Below is a small trained network, with its code and all its weights. Each question gives an input and a class and asks what happens when units are switched off, that is, made to give their printed mean instead of their output.

import numpy as np


def w(rows, s, z=0):
    codes = np.array(rows[::2]) - 128.0
    scale = np.full(codes.shape[1], s)
    scale[-1] = z or s
    return codes * scale


def norm(h):
    return h / np.sqrt((h * h).mean(-1, keepdims=True) + 1e-5)


def f(y):
    return np.maximum(y, 0)


def log_softmax(a):
    a = a - a.max(-1, keepdims=True)
    return a - np.log(np.exp(a).sum(-1, keepdims=True))


def net(x, mask):
    res = np.array(x, float).reshape(1, 6) / 4 @ E
    u = 0
    for l in range(2):
        y = f(norm(res) @ A[l][:, :-1].T + A[l][:, -1])
        res = res + np.where(mask[u : u + 12], y, B[l][:, -1]) @ B[l][:, :-1]
        u += 12
    return log_softmax(norm(res)[-1] @ U[:, :-1].T + U[:, -1])


A, B = {}, {}
E = w([
[53,174,42,173],'x0',
[91,175,140,179],'x1',
[126,212,101,187],'x2',
[150,118,50,38],'x3',
[1,227,221,107],'x4',
[28,29,154,77],'x5',
],0.0053)
A[0] = w([
[134,109,254,117,255],'L0N1',
[118,195,67,172,100],'L0N2',
[98,129,143,187,206],'L0N3',
[171,164,214,143,167],'L0N4',
[149,167,158,138,124],'L0N5',
[143,140,149,76,166],'L0N6',
[109,116,131,194,123],'L0N7',
[134,135,124,89,70],'L0N8',
[122,85,101,71,115],'L0N9',
[148,162,140,117,106],'L0N10',
[97,188,167,153,130],'L0N11',
[77,170,84,193,42],'L0N12',
],0.0097,0.0018)
B[0] = w([
[154,190,80,39,252],'L0N1',
[138,116,77,199,214],'L0N2',
[189,130,75,102,198],'L0N3',
[108,97,166,112,209],'L0N4',
[127,138,2,63,169],'L0N5',
[22,149,72,150,174],'L0N6',
[131,42,157,106,174],'L0N7',
[141,174,111,114,147],'L0N8',
[49,135,88,126,205],'L0N9',
[144,105,108,124,152],'L0N10',
[104,95,162,124,211],'L0N11',
[162,125,150,206,205],'L0N12',
],0.0061,0.0047)
A[1] = w([
[21,106,134,80,236],'L1N1',
[192,88,113,53,173],'L1N2',
[103,168,153,244,198],'L1N3',
[240,207,171,250,230],'L1N4',
[128,240,8,231,140],'L1N5',
[184,116,63,41,144],'L1N6',
[125,56,65,73,191],'L1N7',
[159,88,140,135,113],'L1N8',
[231,67,157,90,106],'L1N9',
[67,96,242,128,254],'L1N10',
[85,10,66,125,181],'L1N11',
[103,99,216,2,208],'L1N12',
],0.0082,0.0016)
B[1] = w([
[123,166,139,103,232],'L1N1',
[150,158,48,231,211],'L1N2',
[173,69,43,168,190],'L1N3',
[107,78,94,184,221],'L1N4',
[1,61,20,117,255],'L1N5',
[112,104,186,182,225],'L1N6',
[161,148,177,116,229],'L1N7',
[176,170,77,140,152],'L1N8',
[202,214,202,134,192],'L1N9',
[158,215,138,172,177],'L1N10',
[183,142,201,100,231],'L1N11',
[158,192,25,136,234],'L1N12',
],0.0058,0.0063)
U = w([
[118,96,151,147,2],'0',
[139,77,181,129,49],'1',
[105,97,43,214,221],'2',
[92,193,120,117,198],'3',
[248,154,138,188,144],'4',
],0.013,0.0043)

Each question gives the input, the list of numbers given to net, and the class t.
The units are the neurons (one row each of A and B). Each row of codes is followed by its name. A weight is (code - 128) times the scale printed after its matrix; where a second scale follows, it is the last column's (A, B and U).
mask holds one flag per neuron, layer by layer. A switched-off neuron (its flag False) gives its mean, the last column of its row in B, instead of its output. The means were averaged over made-up inputs and are rounded, as every weight is.
A unit's drop is (log p(t) with every unit on - log p(t) with that unit switched off) / (log p(t) with every unit on - log p(t) with every unit switched off).
The circuit of an input: a set's keep is (log p(t) with only the set's units on - log p(t) with every unit switched off) / (log p(t) with every unit on - log p(t) with every unit switched off). Starting from the 12 units with the biggest drops (on a tie, the unit counted first), units are removed one at a time, each time the one whose removal leaves the highest keep (on an exact tie, the one counted first), for as long as the keep stays at least 0.8.
circuit, biggest first: the units of the circuit, biggest drop first
k most important neurons: the k neurons with the biggest drops, biggest first
k most important neurons of layer l: the k neurons of layer l with the biggest drops, biggest first
drop of u: that unit's drop, to one decimal
input [-3,-3,6,-4,8,-5], class 2: circuit, biggest first	(L1N4 L1N3 L1N5)
input [-1,7,8,0,-3,8], class 4: circuit, biggest first	(L0N7 L1N11 L1N5)
input [-4,-3,-8,3,-1,4], class 4: circuit, biggest first	(L1N5 L1N9)
input [0,-5,-1,2,2,2], class 3: most important neuron	(L1N5)
input [0,7,7,-7,-8,7], class 4: circuit, biggest first	(L0N7 L1N5 L1N11)
input [4,2,-1,2,-5,8], class 1: 2 most important neurons	(L1N11 L1N5)
input [-6,5,-2,6,-6,8], class 4: circuit, biggest first	(L1N5 L1N9)
input [-4,-6,-5,0,-1,1], class 4: 2 most important neurons of layer 1	(L1N5 L1N2)
input [4,7,-4,-4,-1,7], class 4: 3 most important neurons	(L1N5 L1N11 L1N10)
input [-8,-1,-8,-8,7,-3], class 3: 2 most important neurons of layer 0	(L0N1 L0N6)
input [6,0,-7,-6,-6,1], class 1: 2 most important neurons	(L1N12 L0N1)
input [-7,-2,-5,1,2,5], class 3: 2 most important neurons of layer 0	(L0N6 L0N9)
input [-2,6,6,6,5,-8], class 2: drop of L1N8	0.0
input [5,-5,-8,-6,-8,7], class 4: drop of L0N6	0.1
input [-7,-1,-2,5,-1,7], class 4: circuit, biggest first	(L1N5)
input [-6,-8,-4,0,3,3], class 3: drop of L0N6	0.2
input [8,-3,-4,-5,-8,7], class 1: drop of L1N5	0.2
